Look-ups in named tables: a row name and a column name give one cell, copied from the table.

bazem:
	ribugi	toloma	girun	lusug	zokes	beris	rez	pomuzez
tubo	-8051	-7839	1665	3770	-8157	562	4883	9395
did	5114	5892	-4328	-2503	5689	-2083	-6159	-6562
zef	-7529	-7316	1408	3734	-7633	1123	3502	8518
kuzo	5332	6192	-4967	-4608	6282	-4048	-5850	-6257
pilanu	-7610	-7401	1532	3973	-7760	1131	3909	8639
veloluv	5381	6239	-4785	-4165	6233	-4081	-5098	-6261
duta	5403	6254	-4521	-3503	6117	-4000	-4201	-6258

zef, pomuzez: 8518
duta, pomuzez: -6258
duta, rez: -4201
duta, ribugi: 5403
duta, zokes: 6117
veloluv, lusug: -4165
Row with the largest girun: tubo

dul
|  | dosilun | zozubim | nif | pok | lefeb | pafan | res | mugas | salet | fef |
|---|---|---|---|---|---|---|---|---|---|---|
| lelepok | 148 | 128 | 125 | 136 | 133 | 123 | 124 | 147 | 92 | 129 |
| zusi | 153 | 128 | 125 | 126 | 133 | 123 | 155 | 147 | 218 | 129 |
| baz | 153 | 128 | 125 | 126 | 59 | 123 | 155 | 147 | 159 | 129 |
| vesomaz | 153 | 77 | 125 | 126 | 133 | 123 | 155 | 147 | 159 | 129 |
| mun | 153 | 128 | 125 | 126 | 133 | 123 | 155 | 90 | 163 | 129 |
| nazavol | 153 | 167 | 125 | 126 | 133 | 123 | 155 | 150 | 152 | 129 |
| bala | 153 | 136 | 116 | 126 | 133 | 151 | 151 | 147 | 159 | 129 |
| potuza | 153 | 134 | 125 | 126 | 133 | 123 | 155 | 151 | 160 | 129 |
| maso | 153 | 128 | 128 | 127 | 133 | 81 | 155 | 147 | 159 | 129 |
| tobemo | 153 | 128 | 131 | 126 | 133 | 123 | 156 | 147 | 159 | 129 |
| zuzepa | 153 | 157 | 125 | 126 | 133 | 123 | 155 | 166 | 159 | 129 |
| zomizun | 153 | 105 | 125 | 126 | 111 | 123 | 155 | 147 | 159 | 128 |
| pebote | 153 | 128 | 125 | 127 | 133 | 144 | 83 | 147 | 159 | 129 |
| vorer | 141 | 128 | 125 | 126 | 153 | 123 | 155 | 126 | 159 | 129 |

What is the zozubim of zomizun in dul? 105
What is the lefeb of vesomaz in dul? 133
What is the lefeb of tobemo in dul? 133
What is the dosilun of tobemo in dul? 153
What is the pafan of maso in dul? 81
What is the mugas of vorer in dul? 126
What is the mugas of nazavol in dul? 150
What is the pok of lelepok in dul? 136
What is the lefeb of pebote in dul? 133
What is the dosilun of bala in dul? 153
What is the pok of potuza in dul? 126

